[[ 28   3   1  11]
 [ 12   9  63 -31]
 [-32 -61 -27 -22]
 [ 49 -11 -14   8]]
|
[ 11  63 -61  49]

[[-34 -53  52]
 [-22  20  61]]
|
[52 20]

[[ 43  -6 -38]
 [-21  12  69]]
|
[-38  12]

[[ 53  -4]
 [ 17 -68]]
|
[-4 17]

[[ 16  66]
 [-28  -7]
 [-50 -32]]
|
[ 66 -28]

[[-54 -51]
 [-57 -63]
 [-47 -43]
 [-65 -60]
 [-60 -61]]
|
[-51 -57]

[[-45 -52]
 [ -4   5]
 [  4  22]]
|
[-52  -4]
---
[[ 17 -17  23  16]
 [ 26  18  24  -1]
 [ 57  11 -42  -4]
 [ 30  61 -29  53]
 [-48 -42  27 -63]]
|
[[ 17 -17]
 [ 26  18]
 [ 57  11]]

[[-11 -22]
 [ 16  18]
 [ 52  20]
 [-40 -13]
 [  6   0]]
|
[[-11 -22]
 [ 16  18]
 [ 52  20]]

[[-64   7]
 [ 58   6]
 [-40 -43]
 [ 64 -31]
 [ 32  62]]
|
[[-64   7]
 [ 58   6]
 [-40 -43]]

[[-22 -24 -29  36  -5]
 [ 51  -2  40  55  27]
 [ -8  -1 -28   6 -10]
 [-36  -3 -56  -1  52]]
|
[[-22 -24]
 [ 51  -2]
 [ -8  -1]]

[[ 19 -29 -64 -15  -6]
 [ 19   6  22  26  20]
 [-21  13 -51  -5  -6]
 [ -1 -15 -25 -26 -13]]
|
[[ 19 -29]
 [ 19   6]
 [-21  13]]

[[ 53 -39  23]
 [-30  43 -33]
 [ 20 -24  14]
 [-50  35 -16]
 [-14  19 -40]]
|
[[ 53 -39]
 [-30  43]
 [ 20 -24]]

[[-10 -14  -2   1  -1]
 [ 11  10   0   2   8]
 [ -3  24  13  -6   4]
 [  5 -42 -57 -47 -44]]
|
[[-10 -14]
 [ 11  10]
 [ -3  24]]
---
[[-43  -9 -43 -25  16  -9  27 -33 -23 -55  -2  10  15]
 [-10 -34  -7   1  17  18  43  41   4  -8 -19  57 -31]
 [-44  -1 -35  20   6 -38 -33  17 -34 -19   8 -31   8]]
|
[[ 15 -31   8]
 [ 10  57 -31]
 [ -2 -19   8]
 [-55  -8 -19]
 [-23   4 -34]
 [-33  41  17]
 [ 27  43 -33]
 [ -9  18 -38]
 [ 16  17   6]
 [-25   1  20]
 [-43  -7 -35]
 [ -9 -34  -1]
 [-43 -10 -44]]

[[ 56  56 -56 -55 -56  55  56]
 [-52 -52  52  52  52 -51 -52]
 [-51 -52  52  51  51 -50 -51]
 [-49 -49  49  49  49 -48 -49]
 [-18 -18  18  17  18 -18 -18]
 [ 56  56 -56 -56 -56  55  56]
 [-51 -51  51  51  51 -50 -51]
 [-19 -19  19  19  19 -18 -19]
 [ 57  57 -57 -56 -57  55  57]
 [-53 -53  53  53  53 -52 -53]
 [-37 -37  37  37  37 -35 -37]]
|
[[ 56 -52 -51 -49 -18  56 -51 -19  57 -53 -37]
 [ 55 -51 -50 -48 -18  55 -50 -18  55 -52 -35]
 [-56  52  51  49  18 -56  51  19 -57  53  37]
 [-55  52  51  49  17 -56  51  19 -56  53  37]
 [-56  52  52  49  18 -56  51  19 -57  53  37]
 [ 56 -52 -52 -49 -18  56 -51 -19  57 -53 -37]
 [ 56 -52 -51 -49 -18  56 -51 -19  57 -53 -37]]

[[-19  12 -25  -8 -30 -60  53]
 [ 39  28  53  15 -30 -33  -7]
 [-14  -9 -29  17  -1 -11 -20]
 [  1 -10 -18  -3 -23 -45  41]
 [ 12 -31   9  11  27  30  -4]]
|
[[ 53  -7 -20  41  -4]
 [-60 -33 -11 -45  30]
 [-30 -30  -1 -23  27]
 [ -8  15  17  -3  11]
 [-25  53 -29 -18   9]
 [ 12  28  -9 -10 -31]
 [-19  39 -14   1  12]]

[[ -3  40 -10  21  54  48  13  21]
 [-14 -29  -2 -26 -31 -41 -23   0]
 [  4 -42  23   8 -53 -28  -3 -18]
 [-24  45 -38 -26  62  13 -17  33]
 [-27  -8 -16 -28  -5 -26 -28  15]
 [  2 -41   6 -31 -59 -58 -20 -20]
 [ -6 -35  -3 -38 -47 -59 -27 -12]]
|
[[ 21   0 -18  33  15 -20 -12]
 [ 13 -23  -3 -17 -28 -20 -27]
 [ 48 -41 -28  13 -26 -58 -59]
 [ 54 -31 -53  62  -5 -59 -47]
 [ 21 -26   8 -26 -28 -31 -38]
 [-10  -2  23 -38 -16   6  -3]
 [ 40 -29 -42  45  -8 -41 -35]
 [ -3 -14   4 -24 -27   2  -6]]

[[ 61  68]
 [-61  66]]
|
[[ 68  66]
 [ 61 -61]]

[[-23  30 -39 -40]
 [-20  21 -57 -33]
 [ 17 -34  31  48]
 [-23  36  13 -40]
 [ -6   8  37  -2]
 [-20  32  32 -32]
 [ -3  -7 -39   4]
 [  5 -14  31  23]
 [-20  21 -57 -33]
 [ -7   0 -47  -5]]
|
[[-40 -33  48 -40  -2 -32   4  23 -33  -5]
 [-39 -57  31  13  37  32 -39  31 -57 -47]
 [ 30  21 -34  36   8  32  -7 -14  21   0]
 [-23 -20  17 -23  -6 -20  -3   5 -20  -7]]

[[ 55 -65  55]
 [ 25 -30  25]
 [ 52 -61  52]
 [-10  11  -3]
 [ 10 -12  10]
 [ 20   7  17]
 [ -2   3   0]]
|
[[ 55  25  52  -3  10  17   0]
 [-65 -30 -61  11 -12   7   3]
 [ 55  25  52 -10  10  20  -2]]
---
[[ 14  22 -24]
 [ 25  35 -36]
 [-65  34 -45]]
|
[[ 35 -36]
 [ 34 -45]]

[[-23  51  27 -12]
 [ -7  18  21 -44]
 [ 31 -34  -8 -12]
 [ 21 -32 -21 -18]]
|
[[ 18  21]
 [-34  -8]]

[[ -5  -2 -52   0   1]
 [ -7 -44   0  10  -2]
 [  0   1  -2   0   0]]
|
[[-44   0]
 [  1  -2]]

[[ 42 -32  48  54  11]
 [ -1  13 -12   2  -6]
 [  4  12  -3   4  -5]
 [-21 -23   3  -9  42]
 [-31  23 -38 -48 -22]]
|
[[ 13 -12]
 [ 12  -3]]

[[-50   7  11   6 -11]
 [ -3   6 -13   3  -5]
 [ 19   2   7   0   3]
 [-22   7   8   0  -3]
 [ 15  -6  -4  -5   8]]
|
[[  6 -13]
 [  2   7]]

[[ 27  -5   6   7 -28]
 [-42  26 -37   7  -6]
 [-63 -39   9   8 -21]]
|
[[ 26 -37]
 [-39   9]]

[[-35 -17  -9   2  16]
 [ 51   7 -14 -42 -16]
 [ -1  -7 -25  20 -15]
 [ 21  18   5   7 -14]]
|
[[  7 -14]
 [ -7 -25]]

[[-22   0  12]
 [ 18 -10  -3]
 [-65   4   9]]
|
[[-10  -3]
 [  4   9]]
